Below is a small trained network, with its code and all its weights. Each question gives an input and a class and asks what happens when units are switched off, that is, made to give their printed mean instead of their output.

import numpy as np


def w(rows, s, z=0):
    codes = np.array(rows[::2]) - 128.0
    scale = np.full(codes.shape[1], s)
    scale[-1] = z or s
    return codes * scale


def f(y):
    return y / 2 * (1 + np.tanh(0.7978845608 * (y + 0.044715 * y**3)))


def log_softmax(a):
    a = a - a.max(-1, keepdims=True)
    return a - np.log(np.exp(a).sum(-1, keepdims=True))


def net(x, mask):
    res = np.array(x, float).reshape(1, 8) / 4 @ E
    y = f(res @ A[0][:, :-1].T + A[0][:, -1])
    res = res + np.where(mask, y, B[0][:, -1]) @ B[0][:, :-1]
    return log_softmax(res[-1] @ U[:, :-1].T + U[:, -1])


A, B = {}, {}
E = w([
[228,39,137,141,165,125,85],'x0',
[141,183,211,173,166,195,103],'x1',
[199,149,135,67,239,110,82],'x2',
[114,121,94,142,121,232,60],'x3',
[134,154,139,181,166,115,186],'x4',
[189,137,198,42,172,200,185],'x5',
[85,3,100,77,177,176,65],'x6',
[146,198,35,188,131,106,78],'x7',
],0.0064)
A[0] = w([
[143,81,103,218,161,203,111,103],'n0',
[121,102,182,107,132,120,104,198],'n1',
[118,129,53,78,113,181,166,208],'n2',
[159,94,98,174,118,189,103,218],'n3',
[180,150,111,131,180,150,192,106],'n4',
[179,162,141,113,123,95,117,4],'n5',
[133,98,146,112,120,125,128,77],'n6',
[182,87,215,37,105,204,194,203],'n7',
[170,174,91,114,196,135,168,121],'n8',
[127,146,125,85,182,120,162,215],'n9',
[95,108,86,71,113,115,160,218],'n10',
[194,108,100,140,22,147,48,102],'n11',
[152,145,126,152,118,112,126,69],'n12',
[84,199,128,173,42,160,195,107],'n13',
[145,91,123,129,115,103,147,47],'n14',
[251,224,107,150,105,91,159,187],'n15',
[153,40,92,156,109,69,192,92],'n16',
[99,153,147,107,125,123,116,18],'n17',
],0.017,0.003)
B[0] = w([
[168,184,136,148,181,131,70,173],'n0',
[140,177,145,94,162,79,110,164],'n1',
[111,92,90,150,125,124,92,164],'n2',
[142,140,109,155,160,123,77,169],'n3',
[121,120,132,134,142,188,102,169],'n4',
[140,145,131,121,170,127,160,148],'n5',
[102,92,124,160,158,128,186,140],'n6',
[167,134,252,124,130,165,143,249],'n7',
[74,102,123,170,149,170,100,174],'n8',
[127,123,130,117,126,146,66,172],'n9',
[140,95,98,90,160,100,103,168],'n10',
[121,85,101,112,125,145,79,169],'n11',
[145,146,130,126,149,108,149,142],'n12',
[151,194,97,118,50,140,154,223],'n13',
[104,89,130,150,101,122,154,138],'n14',
[132,133,167,211,164,67,133,226],'n15',
[176,73,120,143,62,91,121,176],'n16',
[109,166,122,125,119,129,119,131],'n17',
],0.03,0.017)
U = w([
[88,188,140,150,186,54,211,4],'0',
[145,214,161,100,67,196,190,87],'1',
[74,154,112,183,121,147,151,26],'2',
[90,104,88,143,159,186,254,56],'3',
[159,174,43,180,57,65,149,186],'4',
[117,88,19,93,166,143,40,212],'5',
[158,31,156,78,101,68,159,68],'6',
[169,144,201,184,214,121,94,218],'7',
],0.0061,0.0039)

Each question gives the input, the list of numbers given to net, and the class t.
The units are the neurons (one row each of A and B). Each row of codes is followed by its name. A weight is (code - 128) times the scale printed after its matrix; where a second scale follows, it is the last column's (A, B and U).
mask holds one flag per neuron, in row order. A switched-off neuron (its flag False) gives its mean, the last column of its row in B, instead of its output. The means were averaged over made-up inputs and are rounded, as every weight is.
A unit's drop is (log p(t) with every unit on - log p(t) with that unit switched off) / (log p(t) with every unit on - log p(t) with every unit switched off).
The circuit of an input: a set's keep is (log p(t) with only the set's units on - log p(t) with every unit switched off) / (log p(t) with every unit on - log p(t) with every unit switched off). Starting from the 12 units with the biggest drops (on a tie, the unit counted first), units are removed one at a time, each time the one whose removal leaves the highest keep (on an exact tie, the one counted first), for as long as the keep stays at least 0.8.
units of the circuit, in order: the units of the circuit, biggest drop first
unit that matters most: the unit with the biggest drop
k most important neurons: the k neurons with the biggest drops, biggest first
drop of u: that unit's drop, to one decimal
input [8,5,-8,4,-7,-6,-2,-7], class 5: units of the circuit, in order => n11
input [1,-3,-6,-3,7,4,-8,-4], class 1: 2 most important neurons => n13, n7
input [-3,-6,-7,4,2,8,-5,2], class 4: units of the circuit, in order => n2, n13
input [-2,1,2,6,-3,-7,-7,5], class 4: 2 most important neurons => n7, n13
input [-3,-8,-5,-8,5,-1,0,0], class 4: 2 most important neurons => n13, n7
input [-3,3,0,-3,6,2,-2,-3], class 1: units of the circuit, in order => n13, n0
input [6,-8,-7,-8,2,-4,-5,-3], class 4: 2 most important neurons => n7, n13
input [-5,3,-1,5,-6,5,3,4], class 5: units of the circuit, in order => n15, n2
input [-3,8,-8,4,-3,6,8,7], class 5: 3 most important neurons => n15, n7, n2
input [2,6,4,-1,2,-6,-7,-5], class 0: 2 most important neurons => n7, n0
input [6,4,-2,-7,3,-7,7,-3], class 4: 2 most important neurons => n7, n16
input [3,2,-3,-3,4,-3,-7,6], class 4: 2 most important neurons => n13, n7
input [-4,3,-1,-7,-3,1,-4,8], class 0: 2 most important neurons => n15, n16
input [6,1,-5,4,6,-6,7,0], class 5: unit that matters most => n7
input [-7,5,0,6,-3,2,0,1], class 1: 2 most important neurons => n15, n16
input [-7,1,-5,5,0,6,2,7], class 4: drop of n13 => 0.3
input [6,-7,-7,-4,-2,-8,3,-6], class 6: drop of n16 => 0.3
input [2,8,-8,6,-7,-5,-2,6], class 5: drop of n11 => 0.5
